Below is a small trained network, with its code and all its weights. Each question gives an input and a class and asks what happens when units are switched off, that is, made to give their printed mean instead of their output.

import numpy as np


def w(rows, s, z=0):
    codes = np.array(rows[::2]) - 128.0
    scale = np.full(codes.shape[1], s)
    scale[-1] = z or s
    return codes * scale


def norm(h):
    return h / np.sqrt((h * h).mean(-1, keepdims=True) + 1e-5)


def f(y):
    return y / 2 * (1 + np.tanh(0.7978845608 * (y + 0.044715 * y**3)))


def log_softmax(a):
    a = a - a.max(-1, keepdims=True)
    return a - np.log(np.exp(a).sum(-1, keepdims=True))


def net(x, mask):
    res = np.array(x, float).reshape(1, 5) / 4 @ E
    u = 0
    for l in range(3):
        y = f(norm(res) @ A[l][:, :-1].T + A[l][:, -1])
        res = res + np.where(mask[u : u + 10], y, B[l][:, -1]) @ B[l][:, :-1]
        u += 10
    return log_softmax(norm(res)[-1] @ U[:, :-1].T + U[:, -1])


A, B = {}, {}
E = w([
[104,19,179,152,151,106,145,115,167,142,92,231],'x0',
[128,130,129,128,127,129,128,129,127,129,128,129],'x1',
[122,117,60,203,113,119,6,216,137,112,138,159],'x2',
[221,121,147,195,176,26,147,106,120,185,183,124],'x3',
[127,125,124,127,126,126,129,128,128,129,126,126],'x4',
],0.019)
A[0] = w([
[122,105,200,71,132,146,239,47,123,137,112,164,75],'L0N1',
[164,189,92,126,130,89,122,131,125,127,149,24,132],'L0N2',
[6,69,136,70,116,211,128,150,136,108,48,209,88],'L0N3',
[118,160,164,117,121,182,138,120,137,132,138,144,75],'L0N4',
[96,103,97,103,126,168,105,131,136,127,114,118,110],'L0N5',
[136,149,165,65,134,139,206,85,122,137,128,93,173],'L0N6',
[155,130,182,64,138,114,233,58,139,123,141,90,179],'L0N7',
[49,175,88,60,117,211,106,144,129,96,85,69,254],'L0N8',
[113,130,165,48,131,148,223,69,124,129,112,103,225],'L0N9',
[140,80,158,133,130,98,135,123,134,125,114,203,29],'L0N10',
],0.022,0.005)
B[0] = w([
[166,156,130,42,148,113,142,210,207,181,97,117,234],'L0N1',
[182,154,123,106,108,142,75,103,68,171,92,115,210],'L0N2',
[193,172,110,131,72,140,61,81,87,161,59,156,253],'L0N3',
[134,123,113,93,99,108,137,113,125,85,115,88,151],'L0N4',
[102,115,135,143,137,141,136,168,83,140,124,115,164],'L0N5',
[92,116,127,205,73,148,126,34,67,81,171,147,212],'L0N6',
[26,231,149,189,147,137,154,143,67,127,88,172,233],'L0N7',
[42,98,143,123,185,119,171,183,185,60,182,127,247],'L0N8',
[214,5,111,64,128,124,82,96,144,125,171,80,234],'L0N9',
[68,65,133,159,132,105,154,112,139,104,163,142,183],'L0N10',
],0.032,0.029)
A[1] = w([
[107,88,187,137,185,112,147,119,162,109,146,133,3],'L1N1',
[91,58,188,160,181,30,197,111,168,173,166,207,94],'L1N2',
[138,138,117,138,169,83,192,148,183,159,90,99,66],'L1N3',
[123,135,153,153,203,82,209,161,200,76,146,137,9],'L1N4',
[153,33,133,167,143,107,178,87,195,107,190,138,67],'L1N5',
[148,24,158,186,156,113,170,120,170,149,150,146,101],'L1N6',
[252,114,148,124,153,132,143,125,168,166,142,79,6],'L1N7',
[187,8,133,143,169,82,151,62,180,24,208,101,48],'L1N8',
[199,54,106,161,143,77,123,99,122,173,191,88,17],'L1N9',
[75,108,181,124,186,70,240,161,202,173,144,164,3],'L1N10',
],0.026,0.0029)
B[1] = w([
[148,197,81,122,81,172,64,116,142,77,101,120,198],'L1N1',
[95,82,135,103,173,42,154,99,145,197,168,175,255],'L1N2',
[107,162,158,87,81,164,160,145,79,135,130,124,154],'L1N3',
[169,207,120,89,142,129,112,136,117,59,54,100,210],'L1N4',
[134,53,135,114,128,119,99,49,144,122,141,101,193],'L1N5',
[171,125,132,166,210,72,160,24,154,83,126,122,190],'L1N6',
[99,143,90,127,120,143,99,165,148,154,186,112,162],'L1N7',
[101,57,135,137,107,161,137,49,107,167,199,117,231],'L1N8',
[157,121,100,193,145,115,97,102,127,130,167,111,168],'L1N9',
[91,118,155,154,76,132,128,253,104,207,112,199,244],'L1N10',
],0.03,0.02)
A[2] = w([
[142,128,139,148,113,126,132,127,135,134,108,154,126],'L2N1',
[55,95,133,117,172,138,167,161,154,52,195,105,109],'L2N2',
[156,149,137,203,94,166,161,105,134,111,53,154,99],'L2N3',
[252,142,86,114,121,114,124,173,169,169,167,62,96],'L2N4',
[233,122,117,59,125,125,154,155,208,118,86,86,59],'L2N5',
[90,147,120,148,138,104,196,166,180,46,128,141,40],'L2N6',
[154,218,111,159,126,130,146,104,113,143,140,92,96],'L2N7',
[108,164,127,107,180,124,160,238,183,102,127,98,79],'L2N8',
[130,151,124,132,96,166,135,112,114,167,112,117,4],'L2N9',
[121,130,156,134,145,85,205,214,157,143,106,153,50],'L2N10',
],0.035,0.0044)
B[2] = w([
[87,126,115,129,120,146,56,141,122,121,167,142,162],'L2N1',
[55,129,76,122,65,175,181,183,203,78,154,76,253],'L2N2',
[100,130,96,209,55,122,139,107,117,106,123,148,190],'L2N3',
[136,12,159,76,154,179,105,214,158,119,115,112,232],'L2N4',
[197,223,158,4,155,99,181,60,205,144,96,118,186],'L2N5',
[230,154,119,121,193,82,138,102,105,150,173,57,168],'L2N6',
[156,137,202,140,171,147,190,123,77,174,164,89,205],'L2N7',
[226,216,83,220,203,31,152,139,162,102,128,114,213],'L2N8',
[167,150,138,190,179,109,168,98,167,80,128,127,198],'L2N9',
[55,109,133,101,124,188,155,201,120,117,100,160,206],'L2N10',
],0.029,0.018)
U = w([
[38,103,112,78,81,198,160,101,134,53,189,59,73],'0',
[201,151,139,12,100,146,91,95,182,139,50,150,250],'1',
[130,206,193,164,136,167,168,65,6,148,130,113,76],'2',
[54,143,163,97,153,97,175,204,115,186,115,210,194],'3',
[149,189,74,161,162,118,136,209,165,60,135,83,219],'4',
[149,146,77,210,46,129,37,97,132,101,51,205,20],'5',
[204,59,169,136,194,179,86,192,105,166,149,78,193],'6',
[117,42,129,167,180,64,128,62,160,153,179,160,24],'7',
],0.016,0.0013)

Each question gives the input, the list of numbers given to net, and the class t.
The units are the neurons (one row each of A and B). Each row of codes is followed by its name. A weight is (code - 128) times the scale printed after its matrix; where a second scale follows, it is the last column's (A, B and U).
mask holds one flag per neuron, layer by layer. A switched-off neuron (its flag False) gives its mean, the last column of its row in B, instead of its output. The means were averaged over made-up inputs and are rounded, as every weight is.
A unit's drop is (log p(t) with every unit on - log p(t) with that unit switched off) / (log p(t) with every unit on - log p(t) with every unit switched off).
The circuit of an input: a set's keep is (log p(t) with only the set's units on - log p(t) with every unit switched off) / (log p(t) with every unit on - log p(t) with every unit switched off). Starting from the 12 units with the biggest drops (on a tie, the unit counted first), units are removed one at a time, each time the one whose removal leaves the highest keep (on an exact tie, the one counted first), for as long as the keep stays at least 0.8.
circuit, biggest first: the units of the circuit, biggest drop first
top k neurons: the k neurons with the biggest drops, biggest first
k most important neurons of layer l: the k neurons of layer l with the biggest drops, biggest first
input [5,-7,-7,0,8], class 1: circuit, biggest first => [L0N8]
input [-1,-8,4,-1,-8], class 4: top 3 neurons => [L0N9 L0N6 L0N10]
input [2,-4,0,7,-3], class 3: top 3 neurons => [L0N9 L0N3 L0N6]
input [8,-6,-5,2,3], class 3: top 2 neurons => [L0N1 L0N7]
input [2,-4,-7,-7,-1], class 1: 2 most important neurons of layer 0 => [L0N3 L0N9]
input [-7,7,3,6,-5], class 6: top 2 neurons => [L0N7 L2N4]
input [-5,3,6,1,-4], class 6: top 3 neurons => [L0N7 L0N2 L0N6]
input [8,5,-8,6,-6], class 3: 2 most important neurons of layer 0 => [L0N7 L0N1]
input [0,3,1,-1,-1], class 4: top 4 neurons => [L0N9 L0N8 L0N2 L1N8]
input [2,-8,7,-8,8], class 5: top 2 neurons => [L0N3 L0N1]
input [8,-7,-7,-8,-3], class 1: top 3 neurons => [L0N1 L0N3 L0N9]
input [0,-4,-8,4,4], class 2: 4 most important neurons of layer 0 => [L0N8 L0N7 L0N6 L0N10]
input [3,-1,0,-1,8], class 1: 2 most important neurons of layer 0 => [L0N7 L0N3]
input [0,7,7,4,4], class 6: top neuron => [L0N8]
input [3,-1,-4,4,2], class 3: top 2 neurons => [L0N7 L0N1]
input [2,-8,6,-2,4], class 5: top 2 neurons => [L0N1 L0N9]
input [1,4,-4,6,-3], class 3: top 2 neurons => [L0N7 L0N3]
input [0,8,5,-7,2], class 4: 4 most important neurons of layer 0 => [L0N8 L0N2 L0N9 L0N6]
input [4,8,0,4,-6], class 3: 2 most important neurons of layer 0 => [L0N9 L0N6]
input [8,2,2,-6,7], class 5: circuit, biggest first => [L0N3]
input [8,7,6,0,1], class 5: 3 most important neurons of layer 0 => [L0N8 L0N3 L0N9]
input [6,7,-8,-8,2], class 1: 3 most important neurons of layer 0 => [L0N1 L0N9 L0N3]
input [-3,6,-3,1,-3], class 2: 2 most important neurons of layer 0 => [L0N7 L0N2]
